Each row is followed by its class.
[ -57  100  -24    3 -343 -216  224  143  163  -37 -577  300  222  329
   23  -99 -107   48   95  472   93   52 -205  189  458   69 -328  234
  -64   45 -159  303   39 -351 -107   21 -305]
mabev
[ 110   86 -288 -210 -454 -171  262 -110   82    8 -355  379  156   27
   79    2 -140  156 -116   68  -43 -219 -275  132  269  259  -20 -192
 -270   78 -144 -100   30   89 -384 -154 -115]
fena
[  14  131 -451  209 -116 -143  244  -45  297   -9   80  156 -190 -496
  150  -63  -93 -133 -613  232  -16 -326  -90  570  175  328   44   39
   52  -88  -61 -364   98  -31   25 -128   23]
gid
[ 215 -128  -31  -96   46 -128   -2  350  273  173 -374  530  -72 -217
  -30   93  -18   39 -201  248  194  -21  112  396  236  111 -193  199
  -18 -233 -101 -155   20  -68  -92  224  -67]
mabev
[ 170   81 -252  -62   -5   91  132 -620   -1  115 -125 -114 -280   -1
  -45   70 -137   28   54   15   48 -112  149  244   86  170  123 -533
  -78 -147  -68  201  -64   62  -97 -265   19]
zibif
[ 105  -94 -147  -41  -50 -128  246 -420 -212  -27  -99 -199 -174    4
 -115   -3  -11 -206  -41  -50   26   45  335 -135  -13  206  179 -419
 -152  -70 -131  102  117  118   99 -391   14]
gosov
[  99    3 -211  -49 -110 -108  154 -477 -162   68 -296 -161  -34   44
   -1   79  -15 -111  121   17   29  -58  438  139  103  116  121 -513
 -155 -149 -173  246  -29  179  -35 -372   34]
mapo
[  61  170 -301    4 -273 -223   92   74  612 -139 -103  625  -29  -50
   42  -42   76  166 -273  358   93 -227  -39  234  284  153  -71 -132
  241  -88  -89 -172   92 -194  -43  139  -88]
mabev
[   3 -246 -331 -154 -115 -456   47  -28  145  233 -319  137   83 -248
 -215  151  -16   38  174   45  167   41  353  492  554  -78   54    6
 -112  -61 -398  122   24 -225  329 -288  -80]
mabev
[ 214  -15 -241 -132 -573 -409  335  483  437   41 -340  456 -270  -93
  -85  183   98  289  -32   56  189 -202 -380  112  274  130  -58   87
  -68  -47  -58  399  459 -462  113   20  -25]
bafus
[ -71  373 -128 -252 -278 -209  150  258  755  151 -353  360  559  255
   96 -204  137  135  158   63   30 -161  244 -137  169   -3 -234   85
 -144  -41  -63  307  -59   14  156  102  -32]
mabev
[  62  -23 -131 -246   75 -448 -131 -138  473  391 -195  346   24  -53
  189   -1 -114  -44 -140 -153  101 -123 -536  270  308  144 -171  -43
  174   -9   25  213  -25  -74 -137  119  182]
gid
[ 150   28  110    3 -279 -424   89 -428  248 -149 -223  324  -24 -104
 -361  114   16  245  114  164  277  112  209  348 -206   39   43 -220
  134 -101  -37 -115  363 -193   49   56  -89]
Bul
[   0 -198 -653   78 -388 -364   52  269   29 -125 -359   99  -86 -141
  -35   72  -28   83  -35  191 -158 -214  320  196  493  179 -112 -185
  -33    0 -146  -33 -432 -199  -65   18   61]
mapo
[  75  -46 -291  -73  136  -56   -4 -672   25  225 -132  -75  350   33
 -102  -60  -51 -152   12  -97  -35   47  325  240  124   68   21 -515
 -107 -221 -227  -40 -417  173  124 -248   34]
Bul
[  12   66 -358 -383 -143 -389  -22  383  206   99 -306  206  180 -133
  235   71 -144 -117 -197  100 -145  -37  210  404  575   74 -224  256
  -72  167  -35  125 -125  -62  -27  188 -288]
Luk
[  55   54 -230   64  118  123  127 -680   29   13 -220  -10  100  225
  -44   -5 -107  -59   21  180   67   73  375  178  -59  134   30 -524
 -125  -84 -218  -71 -242  164  232 -340 -136]
mapo
[ -22  -95 -316  -48  275   17  -45 -589 -104  202 -187  -40   56 -109
   57 -104 -231   57  -19 -151   54  197  384  355  207  -28  -35 -498
 -211  -87 -208  -26 -318  305  178 -276 -172]
mabev
[ 135 -178 -405    8 -172   83   60 -640 -308    7 -212 -168 -152   34
    3  117 -113  -19  -26  -80 -125  224  668  202   66 -111   32 -748
 -271 -152 -262  343 -122  324  313 -446 -189]
fena
[  80 -108 -178    4  204  -32   20 -702  -37  157 -203  -81  220   38
  -20  -22   -7   71   17   -3   23  229  372  266   90   20    0 -537
 -215 -337 -343   39  -16  242  329 -274 -231]
Bul
[ -15  -11  332   47   41  223  120 -454 -296  -74 -186 -213  -81  117
 -108 -141  -33  182   91  262  -63   20    5  -61 -188  106   26 -151
  -61 -190  -27 -149    9   64  -54 -211  119]
fena
[ 114 -161 -250  -86  -48   52   -6 -407 -173  256 -332  -49  195   46
  -78  -31    0 -182  115  -65  -29   80  316  256  259   36  -32 -270
 -160  -71 -313  349  -82  302  370 -321  -97]
zibif
[ -38  -14  209   67  151  131  211 -513 -128   30 -169 -244 -152  -80
   90  -91  -19   -6   63  266  -19  -27  387  152  -56   44  123 -258
  -69 -102 -183   61   -5  159  -22 -193   44]
bafus
[ 131  -52 -375   10   72  142   69 -493   -7  136 -227   39  163  151
  -24  -97   -5 -159   78  -40   87  -13  109   35  128  214   69 -593
  -95  -77 -222    3 -358  165  -14 -255   10]
mapo
[ 141 -106 -120  -61   19 -102  106 -593 -112  156 -356  -97   65   77
   19   76  -60 -148   31  -38  110  163  284  197   97   47  105 -622
 -124 -210 -265  228  117  227   39 -394  -82]
fena
[  -8   60 -387    1  105  -31  177 -505   82   57 -164 -138  382  120
  -40 -134  -99 -133   89  -18  -20  -58  268  -20  180  244  175 -638
  -74  -32 -324 -216 -176  258  -32 -338   21]
zibif
[ 176  -32 -324   56  156  127   79 -764 -162   -9 -223   77  -72   -8
 -140  -38 -122  155   76 -108   82  137  342  209  -10  176   65 -749
 -156 -311 -130  -65 -316  171   56 -119 -116]
mabev
[ 173  198 -568 -224 -258 -528   81  150  513   52  -32  446  216 -295
   97   29 -143    4 -503 -153  230   43 -585  598  534  216   41 -137
  257  -63   94  -20   73 -296  -28  -57  -59]
gosov
[  59 -122 -254   12 -103  -17   69 -515  -41   96 -268 -161  200   19
   45   17  -83 -323   69   30  -31  161  547  224   91   34   -8 -434
 -155  152 -345  179    8  217  213 -355 -143]
Bul
[ 126  269 -238 -297  -74 -313  121  283  358 -162 -185  125  250   71
   -4   49 -114 -186 -285   45  123  -94  182 -131  218  388  161  158
   31   -5   63   34  156 -141 -146  -63 -147]
Bul
[ 109  -80 -508    1 -241 -414  119 -442  496 -129 -220  556 -224  149
 -213  234   89  138  -59   97  195 -201 -118  -52  -84  333  161 -439
   41   65 -104 -290  -64 -150  322  -18 -110]
mabev
[-221   20  -40  135 -349   26  170 -150  400 -122 -265    9  221   84
 -121 -116   78  299  282  382  -31 -240  441   53   51 -152   44 -333
  -38   31 -407   50  367  -54  229 -320   79]
fena
[ 106  -77 -130  105  107   47  163 -534  -38  -24 -124  -77  -64  243
   57   30 -183  -52 -108   69    3  188  213   62  -60   51   44 -596
  -71 -172 -156  -45  -72  212  -61 -179 -126]
Bul
[  44   44 -295 -275 -236  -28  250 -387 -148   24 -210 -111  391   15
  -56  -93  -99  -34 -122   34 -162   19  342   98  225  -12  149 -543
 -168 -112 -277   91   -2  312  209 -556   75]
bafus
[  57  -90 -309  -27 -133   -8  183 -352    0 -139 -163 -108  275  263
  -43  -67   97 -202   21  163    0  -73  296 -237   18  153  248 -566
 -136  -84 -236  -10   43  114   98 -388   44]
Bul
[  52   80 -276 -444 -337 -301  329 -160   17  321 -310  -93  147 -434
  -22 -112  -53  -16   -5 -113 -282 -259   21  274  451  220  -67 -108
  -63  100 -242  281   11   35   65  -92  318]
Luk
[  80 -115 -219    6  -72   28   35 -504 -428   68 -225 -145  104  -62
  -56  -63  -73   29   23  -46  -16   47  243  150   32   96   46 -285
 -307 -152 -178   53 -156  474  113 -287  -65]
Luk
[  94  -21 -126    9   89   44   58 -634 -235   84 -219  -91 -125   72
   21  -18  -56  -83  127  -35   81  130  326  100    0   72   54 -458
 -142  -81 -113  347 -135  228   13 -120 -153]
zibif
[  15 -165  -78   37   90  -20   31 -606   -8  -48 -277  -45 -118 -140
  -66 -105  108  -66   27  198   68  -15  551   96  -39   40  106 -600
  -44 -220 -153   56  -69   36   77 -151   43]
mabev
[  25   69 -158  -63  121   36   89 -475 -202  -83 -179 -151  236  -11
  -73 -105  -30  -71  -35  113    7   88  325  -22   -8  199  142 -411
  -97 -141 -152  -91  -75  168  130 -249  -42]
bafus
[  93  -77 -405  220   40  244   88 -723   -6   31 -165  -70  -52   26
  -51  -34  -38  -67   49  -81  -29   69  266  285   35   60   -4 -716
 -165 -173 -231   94 -143  106  260 -197 -248]
mabev
[ -10 -109 -181 -145 -269 -519   96  -85 -222   74 -424  154  113   52
  -66  -17 -126   69   77   86  237   14 -391   33  224  153  -31 -208
  -69   80 -124   56  300   38 -179 -257  168]
mapo
[  30  -53 -431    2   85   44  135 -604  -74  118 -196  -93   20   -1
   84  -14  -49 -277   87  104  -68   79  416  203  132  189   65 -515
 -147   48 -298   12 -248  182  140 -144  -81]
zibif
[  23  152 -320  221 -149  189  203 -669  -37  119 -147 -104  148  232
  -15   10  -92  -40   78   34  -20   97  115  206  -84  -55  -14 -786
  -30 -136 -229   75 -127  276  166 -340  -17]
gid
[  84  259  410 -303 -151 -208  188 -324  376 -128 -193  384  291  171
 -101  -60  249  188 -110  476  -41 -244 -125 -420 -202  331   69  -22
   62 -300  -87 -234  307  -82 -137  -86  215]
gid
[  20  321 -471 -234 -330 -404  189   25  206   90 -217  494  334  182
  175  -52   52  111  -95  -71   51 -236 -696 -147  390  368  -51 -141
    5   63  -52  104 -134  -99 -192   98  -21]
fena
[  81  -12 -155  -18   13  155  166 -582 -156   60 -209  -51  -44  -19
    3 -111   -3   15  -12   24  -31   69  297   21  -57  194  112 -505
 -159 -230 -170   -6 -147  290  146 -296   85]
bafus
[ 103   98 -748 -565    0 -304   11  147  218  305 -207  391  112   46
  285  141 -229 -150 -281   35  -78 -186 -250  161  691  218  -91 -179
  -25  251 -150  229 -273   73 -143  158  -84]
zibif
[   1   24  -12  -24  209  134  168 -624 -271   94 -173  -98  -62  108
   -1 -207  -34  126  -10  -11   72  121 -144 -125  -49  147  129 -614
  -11 -311 -102   96    3  229   35 -232  156]
zibif
[ 130 -121   41 -171 -430 -736  442   59  123 -154 -431  -10   32  -50
   25  287   27   91  316 -127  -38 -255  120 -119  193  208  190 -166
 -123  247 -170  400  258 -355 -156  -97   68]
bafus
[  23    6 -163  255  136   61  174 -463  -72   23 -342  -87  201  153
  -38  -67  -58  100   75   42  159  174  214  169  -42  136   61 -556
  -26 -248 -267  -63  -59  287  271 -283  -54]
mapo
[  92 -108 -229  -44   35   39  151 -609 -263   38 -194 -135   97 -102
   -2   18   -5   46   88  -43 -145  179  604  165   40   41  147 -668
 -139 -125 -325  -49 -155  356  252 -265  -66]
gid
[ 125  -60 -123   -9   21  149   -3 -547 -104   40 -113   81 -150   50
 -243   -6 -115  195   60   74  121  126  423  287   62  -43   24 -593
   22 -179 -164  -21  -76  151  193 -356  -60]
gosov
[  79 -252 -682 -132 -572 -444   76 -319  715  167 -304  265  245  -61
 -244   49  -41   -7    0 -136   78 -122 -226  317  332    7   62 -595
  -70   -9 -356   81  277 -128  255 -429  101]
Luk
[ -38   35 -466 -379 -491 -533  185   18  501  376 -198  180  544 -286
    3 -109   62 -196 -250   24  -75 -172  -52  340  509    8  -41  -30
 -155    5 -341   83  217  195  146 -314  152]
gosov
[ 158 -161 -636  -42   51   -3   74  294  307  116 -286  436   53 -162
   98  128  -35 -330 -251  124   94 -119  -19  163  540  243  -67 -172
  -23  144 -377   89 -154 -287  -20  136 -228]
mabev
[ -32 -137  275  -44 -408 -391  235 -242  278  131 -558  318 -364 -140
 -124  -74   17  368  102  353   54 -249   95  283  160   75 -110    5
  129  -88 -114  184  -16 -215  -78 -138  310]
gid
[  26  153 -213  -96   -2  266  106 -607 -336   73 -262 -207  237   32
   -1 -102  -60  -15  203  138  -94  111  342  198   84  136   36 -502
 -134 -115 -213   25 -236  260   22 -243   61]
mapo
[  51  -96   -2  145 -151  250  169 -468 -111  -26 -207 -131   74 -254
 -119 -135   72   64  227  111   28   58  465  232  -72   13  132 -353
 -150 -139 -311   37  188  155  218 -326  132]
mabev
[  78   13  -64  106  224    7   63 -759 -185  -25 -262  -92  142  210
  -97  -33  -70  -68   39   18  -31  -27   27  -79 -115  334   26 -496
  -10 -120 -108  -94 -352  183   16  -60  -66]
bafus
[  43  -50 -486   31   62  140  -31 -745 -203   17 -113  -69   57  121
 -112  -87  -40   69   39 -101  -29   41  473  105   37   92  112 -802
 -127 -206 -225    1 -161  389  317 -303 -116]
Bul
[ 119   99 -272   15 -383 -391  110 -211  835  284 -494  251  140  -10
  108  113 -177 -320 -302  148  100  -85   17  556  441  168 -139 -165
  224  -36 -229  227  -75  -46 -324 -141  -95]
Bul
[ 128  -80 -425  -24   39  130   18 -547  -38  -35 -128  -97  120  111
  -47   59   15   30   96   83  -31   -9  373   52   77  125  134 -634
 -204 -163 -277   64  -71  106  195 -222 -127]
Bul
[ 158   30 -344 -207 -410 -505  320 -221   90  312 -299  203   35 -156
   25   23 -181 -279 -259  -70   95  195 -231  331  440  159 -168 -228
 -162  -82 -221  200  179 -164 -289 -332  -57]
Bul
[  59   22 -333   37 -209 -418 -104 -104  417  116  -64  466   81  109
  174  148  -97  -93 -502  -61   10  -65 -311  181  113   63 -266 -161
 -110 -158   29 -137  -62   -6   -2 -282 -184]
gid
[  58  228 -469  307 -500 -544  306 -547  667  183 -369  162  195  113
  -85  195  -42  -64  224 -235  196 -104    9  362  201  351   69 -539
  143    5 -340   68   63   63   79 -348  -31]
gosov
[-109  296 -429  -23 -118 -486 -223 -158  677   83 -157  405   52 -121
  -36 -234 -163   15 -200 -102  140  -68  158  508  334  146 -287   34
  266   15  223   68 -337 -235   56  124 -192]
gid
[  77  -38  198  -61 -224 -202  147 -366  481 -130 -157  255 -435 -181
   20   97  -17  187 -246  470 -208 -208  -84  181  128  185 -201   -6
  155   37 -137  -44  227 -453  -44   17  -45]
mabev
[  56   29 -344  -16 -300 -139  167   17  344  386 -714  172    1  161
  -52  281 -183 -136   -5  107   69 -168  -63  429  369  222 -221   -7
   23  221 -276  261 -138  -44  173 -110 -212]
Bul
[ -44  106 -192 -129   60 -106   81 -130  115  321 -388  400  157  376
   30  -87  159  159  264  -35   93 -422 -421  -98  272  332  -60  -16
   10   19 -142  247 -240   78  119  266   -9]
Bul
[ 117  114 -303 -342 -153 -300  214   72  211  -11 -178  269 -209 -199
  -37  -51  -83  326    9 -294   94 -291 -246   82  351  337  131 -233
   28   62  135  135   21 -441 -233   66   50]
Bul
[ -94  144 -809 -400 -212 -471   67   -8   81  429  -62   81   24 -164
  -27   34 -115 -159 -502 -212   -7 -215 -899  135  365  145  -48 -149
 -111  -54  113   17 -145  -11   -5  -91  176]
mapo
[ 177 -101 -221 -427 -252 -342  209  290  149  -90 -129  418 -110 -146
  -14 -113  -52  265 -191  -67 -109 -119  -73 -227  194  307  -85  136
 -260  100   43  -49   75 -213   57  -21   42]
gid
